Below are the code and all the weights of a small trained network. Each question names an input and a class and asks about switching units off, where a switched-off unit gives its printed mean instead of its output.

import numpy as np


def w(rows, s, z=0):
    codes = np.array(rows[::2]) - 128.0
    scale = np.full(codes.shape[1], s)
    scale[-1] = z or s
    return codes * scale


def norm(h):
    return h / np.sqrt((h * h).mean(-1, keepdims=True) + 1e-5)


def f(y):
    return np.maximum(y, 0)


def log_softmax(a):
    a = a - a.max(-1, keepdims=True)
    return a - np.log(np.exp(a).sum(-1, keepdims=True))


def net(x, mask):
    res = np.array(x, float).reshape(1, 3) / 4 @ E
    u = 0
    for l in range(4):
        y = f(norm(res) @ A[l][:, :-1].T + A[l][:, -1])
        res = res + np.where(mask[u : u + 7], y, B[l][:, -1]) @ B[l][:, :-1]
        u += 7
    return log_softmax(norm(res)[-1] @ U[:, :-1].T + U[:, -1])


A, B = {}, {}
E = w([
[171,168,90,147,91,199,33,15,192],'x0',
[253,234,104,8,119,77,134,54,127],'x1',
[154,98,246,54,24,247,181,97,96],'x2',
],0.007)
A[0] = w([
[137,123,90,127,151,142,149,144,98,114],'L0N1',
[96,122,246,197,217,2,104,53,124,74],'L0N2',
[100,139,125,53,74,15,4,133,129,6],'L0N3',
[183,156,47,187,206,193,140,143,157,217],'L0N4',
[135,129,85,108,131,115,183,187,144,152],'L0N5',
[95,86,175,116,105,130,63,185,132,165],'L0N6',
[180,151,197,89,164,136,128,100,123,155],'L0N7',
],0.007,0.002)
B[0] = w([
[128,121,147,128,96,101,65,82,121,162],'L0N1',
[99,123,61,87,35,177,191,178,138,234],'L0N2',
[128,106,117,204,124,197,210,138,138,196],'L0N3',
[106,120,76,131,20,155,120,120,51,252],'L0N4',
[102,145,168,160,95,98,7,2,79,221],'L0N5',
[114,176,151,153,151,181,172,37,86,241],'L0N6',
[80,113,123,199,158,204,196,74,97,242],'L0N7',
],0.0069,0.0036)
A[1] = w([
[130,151,208,91,142,85,52,147,146,121],'L1N1',
[254,227,75,27,221,37,199,113,157,64],'L1N2',
[144,161,15,128,234,64,77,197,145,84],'L1N3',
[110,160,123,164,59,106,168,100,74,148],'L1N4',
[184,163,150,75,163,104,109,132,162,37],'L1N5',
[108,130,191,69,195,3,170,215,77,4],'L1N6',
[166,119,181,102,182,40,161,180,76,86],'L1N7',
],0.0087,0.0026)
B[1] = w([
[101,102,59,116,174,159,147,93,124,129],'L1N1',
[197,136,178,219,223,142,172,143,14,196],'L1N2',
[166,108,155,65,23,113,178,211,192,184],'L1N3',
[122,110,130,42,195,154,137,110,117,254],'L1N4',
[111,98,198,196,199,88,104,158,86,134],'L1N5',
[2,115,156,131,53,83,17,6,112,172],'L1N6',
[75,125,114,138,78,122,77,32,136,158],'L1N7',
],0.0085,0.0082)
A[2] = w([
[187,164,106,167,148,138,6,94,219,41],'L2N1',
[142,144,47,159,129,25,120,180,153,85],'L2N2',
[170,180,128,113,203,94,127,116,130,100],'L2N3',
[118,138,168,191,170,112,155,64,152,150],'L2N4',
[121,136,129,71,222,152,99,130,155,116],'L2N5',
[107,111,112,95,133,168,129,131,141,147],'L2N6',
[79,87,137,237,192,161,104,194,177,6],'L2N7',
],0.016,0.0015)
B[2] = w([
[9,78,144,145,71,89,92,113,106,186],'L2N1',
[171,167,152,4,120,223,81,151,162,216],'L2N2',
[143,131,148,182,156,126,112,143,87,200],'L2N3',
[127,126,58,140,127,108,128,149,137,239],'L2N4',
[126,114,72,146,95,102,127,154,144,168],'L2N5',
[161,136,106,134,125,105,97,175,149,253],'L2N6',
[222,174,147,179,188,109,162,78,39,228],'L2N7',
],0.014,0.006)
A[3] = w([
[128,172,137,80,151,87,122,162,167,65],'L3N1',
[169,101,78,151,119,35,147,186,168,53],'L3N2',
[150,119,231,37,74,212,228,180,225,108],'L3N3',
[198,175,150,169,202,104,156,75,137,119],'L3N4',
[57,148,147,96,162,55,154,94,140,2],'L3N5',
[7,111,161,160,106,74,72,89,160,154],'L3N6',
[57,110,155,135,168,165,87,109,186,109],'L3N7',
],0.014,0.0013)
B[3] = w([
[99,150,184,92,143,176,171,64,101,150],'L3N1',
[118,132,101,88,168,107,187,99,198,154],'L3N2',
[146,222,158,3,127,169,41,190,121,248],'L3N3',
[146,104,143,170,180,109,164,151,95,223],'L3N4',
[144,118,89,194,60,177,60,158,172,157],'L3N5',
[96,71,109,130,72,110,119,85,162,225],'L3N6',
[130,135,120,149,140,47,149,120,83,159],'L3N7',
],0.015,0.011)
U = w([
[197,130,153,197,222,116,161,148,36,225],'0',
[152,194,164,3,122,171,61,182,124,200],'1',
[70,68,97,148,61,87,76,86,137,213],'2',
[138,132,43,85,198,90,192,141,224,42],'3',
[120,143,174,153,152,118,144,183,199,4],'4',
],0.012,0.0034)

Each question gives the input, the list of numbers given to net, and the class t.
The units are the neurons (one row each of A and B). Each row of codes is followed by its name. A weight is (code - 128) times the scale printed after its matrix; where a second scale follows, it is the last column's (A, B and U).
mask holds one flag per neuron, layer by layer. A switched-off neuron (its flag False) gives its mean, the last column of its row in B, instead of its output. The means were averaged over made-up inputs and are rounded, as every weight is.
A unit's drop is (log p(t) with every unit on - log p(t) with that unit switched off) / (log p(t) with every unit on - log p(t) with every unit switched off).
The circuit of an input: a set's keep is (log p(t) with only the set's units on - log p(t) with every unit switched off) / (log p(t) with every unit on - log p(t) with every unit switched off). Starting from the 12 units with the biggest drops (on a tie, the unit counted first), units are removed one at a time, each time the one whose removal leaves the highest keep (on an exact tie, the one counted first), for as long as the keep stays at least 0.8.
units of the circuit, in order: the units of the circuit, biggest drop first
unit that matters most: the unit with the biggest drop
k most important neurons: the k neurons with the biggest drops, biggest first
top k neurons in layer l: the k neurons of layer l with the biggest drops, biggest first
drop of u: that unit's drop, to one decimal
input [-8,5,-7], class 2: 2 most important neurons => (L1N6; L1N7)
input [2,-3,3], class 3: 2 most important neurons => (L1N3; L2N2)
input [8,8,-5], class 0: units of the circuit, in order => (L1N2)
input [-2,-7,-8], class 1: 3 most important neurons => (L2N2; L1N3; L0N7)
input [-5,4,-1], class 2: 2 most important neurons => (L1N6; L0N6)
input [8,4,6], class 2: 2 most important neurons => (L2N1; L1N3)
input [1,-3,0], class 3: 2 most important neurons => (L0N6; L1N2)
input [4,1,0], class 2: 2 most important neurons => (L0N2; L2N1)
input [7,7,6], class 0: 2 most important neurons => (L0N5; L1N2)
input [-8,-2,-8], class 1: 3 most important neurons => (L2N2; L1N3; L0N2)
input [4,4,-2], class 0: 4 most important neurons => (L0N5; L1N6; L1N2; L1N7)
input [4,-2,2], class 2: top 2 neurons in layer 1 => (L1N3; L1N2)
input [1,3,1], class 3: top 3 neurons in layer 2 => (L2N5; L2N7; L2N4)
input [7,-8,7], class 0: top neuron in layer 1 => (L1N3)
input [2,-1,-2], class 3: top 2 neurons in layer 2 => (L2N2; L2N6)
input [-6,6,-1], class 0: 2 most important neurons => (L1N2; L2N1)
input [6,2,-4], class 2: drop of L2N1 => 1.7
input [2,-7,1], class 0: drop of L2N7 => 0.1
input [-1,-2,2], class 3: drop of L1N3 => 0.3
input [-1,2,-3], class 3: unit that matters most => L1N4
